Moves between units:
* | ! @ ^ & + §
z985 | z509 z584 z143 z880 z965 z857
z163 | z991 z125 z988 z294 z623 z951
z900 | z824 z921 z932 z881 z946 z528
z299 | z286 z739 z853 z67 z589 z498
z809 | z934 z828 z802 z372 z973 z621
z369 | z594 z802 z752 z693 z496 z581
z996 | z973 z853 z621 z922 z828 z372
z621 | z809 z694 z934 z828 z996 z973
z932 | z908 z12 z125 z946 z900 z824
z572 | z902 z496 z764 z581 z594 z752
z143 | z675 z93 z603 z965 z985 z509
z991 | z988 z294 z464 z825 z951 z163
z881 | z12 z75 z946 z209 z931 z921
z988 | z464 z825 z35 z623 z163 z991
z921 | z881 z493 z12 z75 z228 z931
z496 | z581 z809 z369 z934 z693 z823
z824 | z932 z881 z908 z12 z528 z900
z922 | z694 z589 z828 z498 z286 z853
z372 | z996 z286 z973 z853 z694 z828
z675 | z603 z965 z739 z857 z509 z143
z12 | z946 z209 z528 z228 z921 z881
z632 | z584 z163 z880 z991 z464 z35
z93 | z965 z464 z857 z35 z584 z880
z35 | z632 z951 z584 z163 z988 z464
z603 | z739 z857 z67 z985 z143 z675
z286 | z853 z67 z922 z105 z498 z299
z623 | z951 z932 z163 z908 z294 z825
z493 | z75 z912 z209 z867 z314 z51
z908 | z125 z946 z294 z528 z824 z932
z581 | z369 z934 z594 z802 z823 z496
z125 | z294 z528 z825 z900 z932 z908
z946 | z528 z228 z900 z931 z881 z12
z880 | z93 z988 z965 z464 z632 z584
z75 | z209 z867 z228 z757 z51 z493
z105 | z589 z143 z498 z675 z739 z67
z228 | z931 z314 z921 z51 z75 z209
z752 | z572 z823 z902 z496 z369 z594
z464 | z35 z623 z632 z951 z991 z988
z973 | z621 z922 z809 z694 z372 z996
z757 | z314 z572 z51 z902 z912 z867
z594 | z752 z693 z572 z823 z581 z369
z802 | z693 z996 z823 z973 z809 z934
z828 | z372 z299 z996 z286 z922 z694
z951 | z163 z908 z991 z125 z825 z623
z294 | z825 z900 z623 z824 z908 z125
z934 | z802 z372 z693 z996 z621 z809
z67 | z105 z509 z589 z143 z603 z739
z764 | z912 z369 z867 z594 z572 z902
z912 | z867 z594 z757 z752 z902 z764
z857 | z985 z632 z509 z584 z93 z965
z509 | z143 z880 z675 z93 z857 z985
z965 | z857 z35 z985 z632 z880 z93
z498 | z299 z603 z286 z739 z105 z589
z694 | z828 z498 z372 z299 z853 z922
z867 | z757 z752 z314 z572 z764 z912
z931 | z921 z51 z881 z493 z209 z228
z853 | z922 z105 z694 z589 z299 z286
z209 | z228 z757 z931 z314 z493 z75
z823 | z496 z621 z581 z809 z802 z693
z693 | z823 z973 z496 z621 z934 z802
z584 | z880 z991 z93 z988 z35 z632
z589 | z498 z675 z299 z603 z67 z105
z825 | z623 z824 z951 z932 z125 z294
z902 | z764 z581 z912 z369 z752 z572
z528 | z900 z931 z824 z921 z12 z946
z51 | z493 z764 z75 z912 z757 z314
z739 | z67 z985 z105 z509 z675 z603
z314 | z51 z902 z493 z764 z867 z757

The rows follow the links: the fewer symbols apart two units are, the more alike their rows tend to be.

Rows of some units; one shown again gets a slightly different row:
z824:  33   21   -9    1   21  -11   15  -57   -8  -23    9   -7  -11  -17   18    9   33   -8  -21   -6   13   36   11   17   26  -33    2   16    0    2  -16  -10  -11    9    1  -31   -6   -9   18    6    3
z802:  -5  -36   23  -17   -1  -17  -21   45    4   15    7    8   12    9  -16   29  -29   -5   10  -22  -30  -16   -9  -31   -3   24  -11    5    7  -37   17   17   23   -7   -3    6  -12   -9  -24   -4   -8
z498: -20   -9   -8   20  -15   17    2   44   -5   14  -20   -4   17   -6  -15  -29  -33    0   37   10  -11  -44  -10  -16   14   34    8   -5    0    2   18    1    2   -7   -8   29   25   -8  -20    1   14
z509:  50    9   10   14   -5   16    7    6  -12  -21  -19  -11   16    1   34   16   12  -29   21  -21  -18  -15   19  -20    5   22   -8   17   27   11  -19   14  -16   26  -35  -14    4  -11   -6  -27   -5
z572: -42  -11   -4    5   15  -15  -10    4   15   27   14   -5  -12  -14  -35    4  -29    0  -15    1    9    6  -30    1   32    5   19  -24  -12  -18   25    3   27  -17   31    3    9   18   -7   34   28
z828: -26   24   33    1  -12    5   19   37   22   26    9   15   -3   19   -1  -10  -17   -3  -20   15    4   24  -10  -27  -28   39  -29  -28   18   14   -2   21   16   36    0    5    3   31  -19    9   14
z694: -23   18   24   -2  -23   13   14   27   21   15   13   24    7   23    7   -1  -21    3  -11    6   -6   19  -13  -29  -25   43  -29  -13    9   10   -1   33   26   24   -6   11   18   20   -8    9   14
z125:  15   21  -21   12   16   11   11  -32  -10   -7  -11  -24  -20  -37   -1  -17   30  -11   -2    9   24    1   13   23   23  -39   36  -25   -7   21   -7  -20  -30   -2    9  -25    7   10   18    5    1
z75: -16    2    2  -29   10  -22    1  -15    4    8   18   16  -26    0  -16   -4   16   27  -36   15   14   44    6   20  -30  -47   -3  -22  -15   -8   -3  -20   -3   -9   31   -8  -25   13   16    9  -20
z988:  28   11  -11  -13  -18   18   15  -32   -8  -26  -10    8    9   18   36  -18   33   30    7   15    5   11   15   18  -27  -25  -10   26   -8   19  -18    0  -22   -3  -15    4    3  -18   28  -13  -21
z912: -32  -23    2  -14  -11   -1  -34  -18   33   12   12    5   -4   19  -11   33   -6   12   -4  -15   -7   -6  -25    3    7    9   24  -24  -26  -18    6   41   35  -23   13    5   19    4   20    9   10
z67:  17   20    5   19    6   13   34   48  -24   11  -20   -7  -10  -40  -14  -42  -20  -10   16   11    0   -8    8  -24   16    5   -6  -19   24    5   14  -21  -29   11   -2   -6    8    2  -26    1    6
z369: -12   -5   13  -10   17  -24   19   11   -3   19   21   17  -14  -20  -29    9  -31   16  -21   -8    3   43  -15  -19   30   -7  -25    7    4  -31   23   -3   18   -1   27  -16  -11   -8  -18   32   21
z931: -16  -29  -27  -12   23  -23  -29  -14   -9   -4    8   -8   -1    7  -27    4    6   10  -15    7   13   -8    1   40   -9  -38   15   21  -21   -6    2  -37   -6  -28   15   19  -33    1    8   -3  -16
z934: -17  -35   16   -7   -4  -16  -25   57    6   21    3    3    8    8  -27   17  -34  -14    7  -17  -25  -27   -4  -27   -7   29   -5  -10    6  -25   15    9   19   -5   -3   17  -11    3  -31  -10   -8
z908:  24   27  -17   10   24    2   12  -41  -11   -9   -3  -18  -22  -32    1  -12   31  -12  -15    0   26   20   13   23   24  -37   26  -13    2   17   -6  -19  -28    3   12  -34    3    4   14    6    6
z946:  29  -18  -18   -9   15   -7  -15  -56   -1  -29    7  -10    9   18   13   32   26    1   -3  -13   -4    7    4   28   13  -13    1   53  -14  -14  -15    0    8   -6   -8   -7  -14  -31   23   -3   -2
z764: -37  -21   -4   -4   -6   -5  -32  -13   31   12   15   -1   -7    6  -19   24  -14    6   -5   -7   -5  -10  -29    5   20   12   31  -21  -28  -14   16   29   34  -27   20   12   20   13    7   18   16

Each walk starts at a row. The symbols on each line, taken left to right, move it on to the next unit.
Each answer is a row, close to the row of the unit it stands for.
---
-20    1   -3  -24   16  -24   -6   -8    2    7   17    5  -26   -6  -28  -11   12   24  -36    9   18   29    4   27  -26  -47    0  -14  -11   -4    4  -33   -9  -15   30    3  -29   11   10    6  -20
& + ! + @ -27    0    5   -1   20  -23   14   11   -1   24   19    8  -15  -29  -36   -2  -24    8  -22    2    6   33  -19  -10   34   -4  -10   -5    2  -25   28  -14   22   -2   28  -10   -6    4  -17   35   22
+ & § + @ ^ -30   27   27    6   -4    2   14   42   12   31   13    9   -7    8   -9  -11  -20   -9  -22    8    8   14   -5  -24  -21   29  -21  -35   16   10    6   14    7   30    0    6   -3   40  -20    7    8
---
  6  -34  -22   -9   18  -21  -33  -35   -9  -21    8  -10   13   21   -3   27   12    6   -4   -9   -8  -13    2   35    8  -17   10   52  -21  -13   -6  -11    9  -28    2   13  -21  -16   12   -5   -9
+ § ! ^ §  -6  -40  -27  -10   17  -22  -39  -30   -1  -16   11  -12    9   13  -15   18   11    6   -4   -3    5  -18    1   39    0  -25   16   37  -23  -10   -7  -22    3  -32    4   22  -30   -6   10   -7  -11
! ^ § & & -14    5   18  -42   -7   -7    4  -30   24    1   20   25  -21   17   -1   16   14   24  -31    3    4   41    0    8  -29  -30   -8  -28  -13  -10   -5   17   11   -5   22  -15  -11   -1   25    8  -17
---
-31   17   23    4    3   -6    4   50   10   32    9    7  -10   -2  -18  -12  -22  -18  -22   12    7    6   -4  -22  -17   27  -13  -39   19    7    4    2    6   24    4    6   -9   43  -30    2    9
+ ^ @ + -22  -17    2   14  -26   18   -5   36   -1   10  -18    4   20    7    1  -13  -33    5   36    8  -14  -39  -14  -17    5   43    2    6   -1    0   15   21   13   -9   -9   31   32   -7  -12    2   13
§ ! + @  48   23   15    9    0   11   36   21  -22   -6  -16   -2    1  -24   22  -11    3  -22   11   -6  -10    7   21  -30    7    4  -19    0   36    4   -2   -3  -24   35  -21  -29    2  -14  -14  -13   -3
---
-17  -11    8  -34  -21    0  -22  -35   34    3   21   17   -8   29    6   29    9   24  -13   -9   -4   17  -13    3  -16  -10   11  -20  -24  -15   -1   41   31  -12   15   -9   12   -4   30    6   -9
^ + § -28  -15    2  -27  -17   -2  -31  -31   36    3   14   13   -5   25   -2   31   -1   21  -13  -14  -12    5  -18    2   -4    1   18  -22  -28  -14    2   41   34  -15   15    1   17   -5   23    6   -1
+ @ §  -5   -6   22  -17   11  -22   21   13   -1   17   22   19  -10  -15  -19   16  -22   19  -18  -14  -14   43  -11  -26   16   -5  -37   16    7  -42   23   -4   23    6   16  -19  -13  -17  -19   23   12
---
-22   -9    7   15  -30   20  -10   27   10    8   -9   10   25   21    7   -2  -26    8   30    2  -20  -30  -18  -17   -4   45   -5    6   -5    1    4   32   24   -7  -13   33   37   -7   -8    0   16
! ^ § & &  26   29   10   22    4   12   39   39  -22   13  -26    2   -9  -36   -3  -34   -8  -12   13    5    2    3   11  -27   14   -2  -13  -16   33   10    6  -20  -27   21   -3  -22    3   -4  -22    1    2
! & § !  52   21   10    7   -6   13   23   14  -17  -14  -21   -6    7  -11   32    2    9  -31   18  -15   -9   -5   21  -28    6   13  -16   10   34   11  -14   11  -23   30  -31  -20    1  -14   -9  -16   -6
---
-30    2   22   10    4   -9   -2   57   10   33    6    1   -8   -3  -28  -11  -27  -25  -15    9    5   -8   -7  -20  -17   23   -2  -40   11   10    7   -2    7   13    2    9   -7   40  -31    5    5
& & § § -15   -1   -1   28   -9   15    9   53  -15   15  -24   -4    7  -25  -18  -34  -30   -7   36   11   -4  -37   -8  -18   14   24    7  -11   13    8   17  -12  -11   -6    0   19   24    4  -23    5   14
+ ^ ! ^ ! -16   -6   12    3  -31   18    1   19   17   11   -2   17   25   34   18    1  -21   16   21    0  -20  -12  -19  -22   -9   50  -16    9   -2    1    2   41   30    5  -17   26   31   -2   -5    3   17
---
-43  -22   -7    1    4  -12  -24   -2   23   21   15   -6   -6   -5  -35   16  -20    8  -10   -2    1   -4  -30    4   24   11   29  -23  -21  -21   22   19   31  -20   25   11   17   14    2   27   23
@ + & -26  -25   19    2    5  -13  -18   63    5   34   -1   -5    1    1  -28    7  -32  -19    1   -9  -12  -26   -3  -25   -8   26    5  -27    6  -17   11    8   12    3    0   19  -17   25  -34   -7   -6
§ ! + ! -32   -5   18    1    6  -12  -13   65    1   34    2   -3   -5   -2  -30   -1  -30  -24   -7    0   -2  -19   -6  -21  -14   25    1  -35   11   -5   12   -2    7    5    2   17  -13   30  -31   -4   -2
